Below is a small trained network, with its code and all its weights. Each question gives an input and a target symbol and asks what happens when units are switched off, that is, made to give their printed mean instead of their output.

import numpy as np


def w(rows, s, z=0):
    codes = np.array(rows[::2]) - 128.0
    scale = np.full(codes.shape[1], s)
    scale[-1] = z or s
    return codes * scale


def norm(h):
    return h / np.sqrt((h * h).mean(-1, keepdims=True) + 1e-5)


def f(y):
    return np.maximum(y, 0)


def softmax(a):
    e = np.exp(a - a.max(-1, keepdims=True))
    return e / e.sum(-1, keepdims=True)


def log_softmax(a):
    a = a - a.max(-1, keepdims=True)
    return a - np.log(np.exp(a).sum(-1, keepdims=True))


def net(x, mask):
    ids = ['ΘΛΞΦΨαβγδεημπστ'.index(c) for c in x.split()]
    T = len(ids)
    res = E[ids] + P[:T]
    u = 0
    for l in range(2):
        q, k, v = (norm(res) @ M[l].T for M in (Q, K, V))
        z = softmax(np.where(np.tri(T) > 0, q @ k.T / 4**0.5, -1e9)) @ v
        res = res + np.where(mask[u], z, O[l][:, -1]) @ O[l][:, :-1]
        u += 1
        y = f(norm(res) @ A[l][:, :-1].T + A[l][:, -1])
        res = res + np.where(mask[u : u + 16], y, B[l][:, -1]) @ B[l][:, :-1]
        u += 16
    return log_softmax(norm(res)[-1] @ U[:, :-1].T + U[:, -1])


Q, K, V, O, A, B = {}, {}, {}, {}, {}, {}
E = w([
[137,85,50],'Θ',
[105,45,168],'Λ',
[206,118,196],'Ξ',
[147,139,195],'Φ',
[102,71,185],'Ψ',
[130,108,223],'α',
[185,108,51],'β',
[114,92,196],'γ',
[116,108,213],'δ',
[129,102,225],'ε',
[183,40,126],'η',
[246,135,73],'μ',
[213,132,153],'π',
[50,18,110],'σ',
[51,53,133],'τ',
],0.011)
P = w([
[115,129,130],'0',
[170,31,139],'1',
[162,146,244],'2',
[91,156,120],'3',
[179,19,132],'4',
[160,148,255],'5',
[55,198,109],'6',
[179,16,132],'7',
],0.013)
Q[0] = w([
[26,127,1],'L0H1',
[143,143,104],'L0H1',
[62,83,163],'L0H1',
[184,129,198],'L0H1',
],0.0076)
K[0] = w([
[195,158,247],'L0H1',
[132,164,89],'L0H1',
[137,58,252],'L0H1',
[94,126,57],'L0H1',
],0.011)
V[0] = w([
[127,97,110],'L0H1',
[187,230,170],'L0H1',
[153,168,81],'L0H1',
[250,159,164],'L0H1',
],0.0018)
O[0] = w([
[172,90,164,168],'L0H1',
[53,189,84,62],'L0H1',
[187,150,97,79],'L0H1',
[40,250,72,254],'L0H1',
],0.0021,0.00063)
A[0] = w([
[160,174,133,108],'L0N1',
[126,183,199,156],'L0N2',
[160,146,122,111],'L0N3',
[130,174,130,95],'L0N4',
[142,167,68,112],'L0N5',
[104,126,138,96],'L0N6',
[185,221,193,79],'L0N7',
[119,75,120,39],'L0N8',
[127,249,130,81],'L0N9',
[27,136,145,81],'L0N10',
[138,197,181,162],'L0N11',
[149,106,128,255],'L0N12',
[58,142,25,95],'L0N13',
[148,131,165,170],'L0N14',
[187,241,71,94],'L0N15',
[144,83,106,159],'L0N16',
],0.023,0.0057)
B[0] = w([
[124,107,161,169],'L0N1',
[112,125,197,228],'L0N2',
[119,110,149,166],'L0N3',
[117,157,137,146],'L0N4',
[116,58,111,170],'L0N5',
[109,128,143,141],'L0N6',
[156,84,234,235],'L0N7',
[165,95,140,172],'L0N8',
[115,214,166,180],'L0N9',
[24,97,157,177],'L0N10',
[156,161,196,215],'L0N11',
[135,65,168,255],'L0N12',
[98,57,26,171],'L0N13',
[139,95,119,217],'L0N14',
[253,151,59,217],'L0N15',
[146,84,168,216],'L0N16',
],0.048,0.0092)
Q[1] = w([
[253,89,66],'L1H1',
[114,114,99],'L1H1',
[226,81,85],'L1H1',
[21,108,79],'L1H1',
],0.038)
K[1] = w([
[60,253,56],'L1H1',
[101,115,120],'L1H1',
[81,218,89],'L1H1',
[86,24,146],'L1H1',
],0.03)
V[1] = w([
[46,125,157],'L1H1',
[207,116,78],'L1H1',
[124,47,5],'L1H1',
[193,161,151],'L1H1',
],0.017)
O[1] = w([
[31,182,122,1],'L1H1',
[240,84,163,246],'L1H1',
[190,194,252,94],'L1H1',
[186,62,91,237],'L1H1',
],0.016,0.0042)
A[1] = w([
[66,212,177,39],'L1N1',
[159,100,222,64],'L1N2',
[253,90,58,40],'L1N3',
[159,216,243,213],'L1N4',
[125,135,112,115],'L1N5',
[143,125,131,127],'L1N6',
[52,228,191,2],'L1N7',
[67,170,194,96],'L1N8',
[61,131,83,6],'L1N9',
[229,115,18,79],'L1N10',
[216,158,23,107],'L1N11',
[112,118,9,114],'L1N12',
[238,244,149,63],'L1N13',
[127,142,78,89],'L1N14',
[189,35,77,205],'L1N15',
[129,130,93,78],'L1N16',
],0.021,0.0049)
B[1] = w([
[178,220,107,141],'L1N1',
[91,41,102,250],'L1N2',
[78,62,22,197],'L1N3',
[147,252,151,221],'L1N4',
[141,121,127,128],'L1N5',
[118,129,130,143],'L1N6',
[178,253,105,144],'L1N7',
[183,121,96,165],'L1N8',
[99,84,189,134],'L1N9',
[38,125,164,172],'L1N10',
[93,225,159,157],'L1N11',
[198,81,117,139],'L1N12',
[243,180,192,158],'L1N13',
[142,95,109,130],'L1N14',
[145,250,136,241],'L1N15',
[142,123,106,129],'L1N16',
],0.062,0.016)
U = w([
[133,151,152,105],'Θ',
[115,80,158,189],'Λ',
[93,151,67,181],'Ξ',
[214,166,50,138],'Φ',
[89,99,122,254],'Ψ',
[103,198,115,86],'α',
[244,110,162,73],'β',
[5,140,158,83],'γ',
[70,174,134,29],'δ',
[98,181,123,67],'ε',
[132,131,126,111],'η',
[211,39,62,184],'μ',
[97,125,43,232],'π',
[141,111,184,116],'σ',
[118,131,144,58],'τ',
],0.015,0.0025)

Each question gives the input, a string of symbols that net reads in full, and the target symbol t.
The units are the heads (4 rows each of Q, K, V and O) and the neurons (one row each of A and B). Each row of codes is followed by its name. A weight is (code - 128) times the scale printed after its matrix; where a second scale follows, it is the last column's (O, A, B and U).
mask holds one flag per unit, layer by layer, with each layer's heads first. A switched-off unit (its flag False) gives its mean, the last column of its rows in O or B, instead of its output. The means were averaged over made-up inputs and are rounded, as every weight is.
A unit's drop is (log p(t) with every unit on - log p(t) with that unit switched off) / (log p(t) with every unit on - log p(t) with every unit switched off).
unit that matters most: the unit with the biggest drop
top k neurons: the k neurons with the biggest drops, biggest first
top k neurons in layer l: the k neurons of layer l with the biggest drops, biggest first
input π μ ε μ η, target μ: unit that matters most => L0N15
input β π π μ π μ μ, target Φ: top 2 neurons => L1N3; L1N13
input Ξ Ψ γ σ Θ γ γ Ξ, target γ: top 3 neurons => L0N15; L1N4; L0N11
input σ μ γ ε γ μ μ Θ, target μ: top 3 neurons => L0N15; L0N9; L1N3
input σ γ γ γ γ Λ γ γ, target γ: top 2 neurons => L0N15; L1N4
input μ π ε γ μ δ γ Θ, target γ: top 2 neurons => L0N15; L1N4
input γ β π μ ε Θ γ ε, target γ: top 3 neurons in layer 0 => L0N15; L0N7; L0N11
input μ Θ μ Φ μ ε μ Φ, target μ: top 2 neurons => L0N15; L0N9
input γ μ δ μ τ, target μ: top 3 neurons => L0N15; L1N3; L0N7
input δ Ξ μ μ μ μ Φ π, target Φ: top 3 neurons => L0N7; L0N2; L0N9
input μ Θ μ β μ μ γ Φ, target γ: top 3 neurons in layer 0 => L0N15; L0N9; L0N11
input Ξ μ μ μ π Φ γ π, target γ: top 2 neurons => L0N15; L0N7
input μ Φ μ μ γ η γ γ, target γ: top 4 neurons => L0N15; L0N7; L1N4; L0N11
input β γ τ Θ μ μ γ δ, target γ: top 3 neurons => L0N15; L1N4; L0N11
input Ξ π μ γ Ψ, target γ: unit that matters most => L1H1
input γ Φ Ξ π μ β Φ γ, target Φ: top 3 neurons => L0N7; L0N2; L1N15
input μ Θ γ γ μ μ μ π, target μ: top 2 neurons => L0N15; L0N9
input μ τ μ μ ε, target μ: top 2 neurons => L0N15; L1N3
input β β μ μ α, target μ: top 2 neurons => L0N15; L1N3
input μ σ γ π Φ ε η, target μ: unit that matters most => L0N13
input σ ε δ π π, target π: top 2 neurons in layer 1 => L1N4; L1N15
input μ μ μ π σ, target π: top 3 neurons in layer 0 => L0N7; L0N9; L0N2
input μ γ μ π π, target π: top 3 neurons in layer 0 => L0N7; L0N9; L0N2
input π β γ π β, target π: top 2 neurons in layer 0 => L0N7; L0N2
input μ ε Λ γ μ μ μ ε, target μ: top 3 neurons in layer 0 => L0N15; L0N9; L0N13
input μ β σ μ μ Ξ γ τ, target γ: top 3 neurons in layer 0 => L0N15; L0N7; L0N11
input σ μ μ γ Λ, target γ: unit that matters most => L1H1
input Ξ β β μ δ π π γ, target π: top 2 neurons in layer 0 => L0N9; L0N7
input ε π μ γ Φ, target γ: top 4 neurons in layer 0 => L0N15; L0N7; L0N11; L0N2
input μ τ μ γ μ, target γ: top 2 neurons in layer 0 => L0N15; L0N7
